6; -2; 2; 20; 1; 2; 7; -4; -1; 11; 1; -9; -7; -7; 25; 1; -6; -2; 0; -49; 1; -1; -2; -3; 14; 0; -15; -1; -1; 9; -8; 15; -6; 0; 1; 11; -5; 1; -5; 1; 7; 1; 20; 0; 8; 19; -5; -3; 5; -36; 7; 5; 2; 3 : <45>
-5; 2; -4; -21; -9; 0; 2; 1; 3; 2; 7; 9; -10; 3; -5; 0; 3; 1; -6; 60; 1; 7; 10; 1; -1; 0; 3; -7; 2; -8; 8; 2; 6; -6; 1; -7; 11; -1; 2; 14; -1; 3; -10; 0; -2; -14; -3; 0; -7; 37; -9; 5; 4; -1 : <44>
-1; 0; -2; 13; 5; 1; 4; 3; 1; -1; -2; -4; 4; 1; 0; 0; 1; 1; 0; 3; 1; -1; -4; 2; -1; -1; -2; 6; -1; 5; -2; 3; -1; 1; 1; 0; 3; 1; 0; -1; -2; 3; 12; 0; 3; -3; 7; -1; 1; 10; 9; 1; 0; 1 : <34>
-2; 2; -5; -13; 21; 2; 4; 8; 1; -1; -2; 3; -3; -4; -11; 0; -6; 4; 3; -9; 0; 1; 2; 4; 14; 5; 6; 3; -2; 7; 5; -10; 5; 0; 3; 1; -9; -2; 0; -6; 1; -2; 6; 1; 0; 0; -8; 5; -8; 1; 2; -10; -10; -2 : <34>
-4; 0; 0; -9; -20; -2; -3; -4; 1; 0; 6; 5; -3; 6; -3; 0; 7; -2; -6; 48; 0; 4; 6; -1; -12; -3; 1; -7; 3; -11; 3; 4; 2; -4; -1; -7; 14; 0; 2; 12; -2; 3; -15; 0; -3; -12; 4; -2; -1; 29; -8; 9; 9; 0 : <43>
7; -2; 4; 17; 7; 1; 0; -2; -3; 4; -4; -9; 2; -6; 13; 0; -7; -1; 5; -63; 0; -5; -6; -2; 8; 1; -6; 3; -2; 8; -7; 2; -6; 3; 0; 10; -13; 1; -3; -10; 4; -4; 12; 0; 3; 19; -4; 0; 6; -48; 6; -3; -3; 1 : <45>
-4; 2; -3; -22; 3; 0; -2; 3; 1; -4; 1; 8; -2; 2; -15; 0; 1; 2; 0; 27; 0; 3; 5; 2; -1; 2; 9; -2; 1; -5; 7; -11; 6; -1; 0; -6; 0; -2; 2; 1; -2; -2; -13; 0; -5; -9; -4; 3; -7; 16; -8; -5; -3; -3 : <44>
0; 1; -1; -12; 4; 0; -1; 1; 0; 0; 0; 3; -3; -2; -4; 0; -3; 1; 2; -5; 0; 1; 3; 0; 5; 2; 3; -2; 0; -1; 2; -5; 2; -1; 0; 0; -5; -1; 0; -2; 1; -3; -4; 0; -2; 1; -6; 2; -3; -5; -4; -4; -3; -1 : <37>
-2; 1; -3; -13; 6; 1; 1; 3; 1; 0; 1; 4; -4; -1; -7; 0; -2; 2; 0; 13; 0; 2; 4; 1; 6; 2; 4; -1; 0; 0; 4; -5; 4; -2; 1; -1; -2; -2; 0; 1; 0; -1; -4; 0; -1; -2; -5; 2; -6; 7; -3; -4; -3; -1 : <37>
3; 0; 1; -1; 6; 1; 0; 0; -1; 1; -2; -2; -1; -4; 3; 0; -5; 0; 3; -32; 0; -2; -1; -1; 7; 2; -1; 0; -1; 4; -1; -2; -1; 1; 0; 4; -9; -1; -2; -5; 3; -3; 3; 0; 1; 9; -5; 1; 1; -21; 0; -4; -4; 0 : <37>
-2; 0; 1; -4; -20; -2; -4; -5; 0; -1; 4; 3; -1; 5; 0; 0; 6; -2; -4; 39; 0; 3; 3; -1; -12; -3; 1; -6; 3; -10; 2; 4; 0; -2; -2; -6; 11; 1; 1; 9; -2; 2; -12; 0; -2; -10; 4; -2; 0; 21; -7; 7; 8; 0 : <44>
-1; 0; 0; 0; -13; -1; 0; -4; 1; 4; 5; 1; -5; 2; 6; 0; 3; -2; -4; 24; 0; 3; 4; -2; -4; -2; -4; -5; 2; -5; 0; 8; 0; -3; -1; -2; 9; 1; 0; 9; 1; 3; -3; 0; 1; -4; 1; -3; 2; 12; -4; 8; 7; 1 : <37>
4; -2; 10; -15; -44; -4; -13; -18; -3; 9; 11; 5; -10; 2; 19; 0; 4; -7; -5; 12; -2; 2; 10; -10; -13; -4; -6; -21; 5; -20; 0; 11; -6; -5; -6; -2; 9; 0; -1; 14; 5; -4; -34; -2; -6; 5; -6; -5; 6; -18; -24; 16; 16; 0 : <45>
5; -2; 4; 18; -10; 0; 2; -7; -2; 8; 2; -7; -3; -4; 22; 0; -2; -3; -1; -33; 0; -2; -2; -4; 4; -2; -13; -3; 0; 3; -8; 14; -7; 0; -1; 8; -1; 1; -4; 2; 4; 1; 9; -1; 4; 14; -2; -3; 7; -30; 2; 7; 6; 2 : <43>
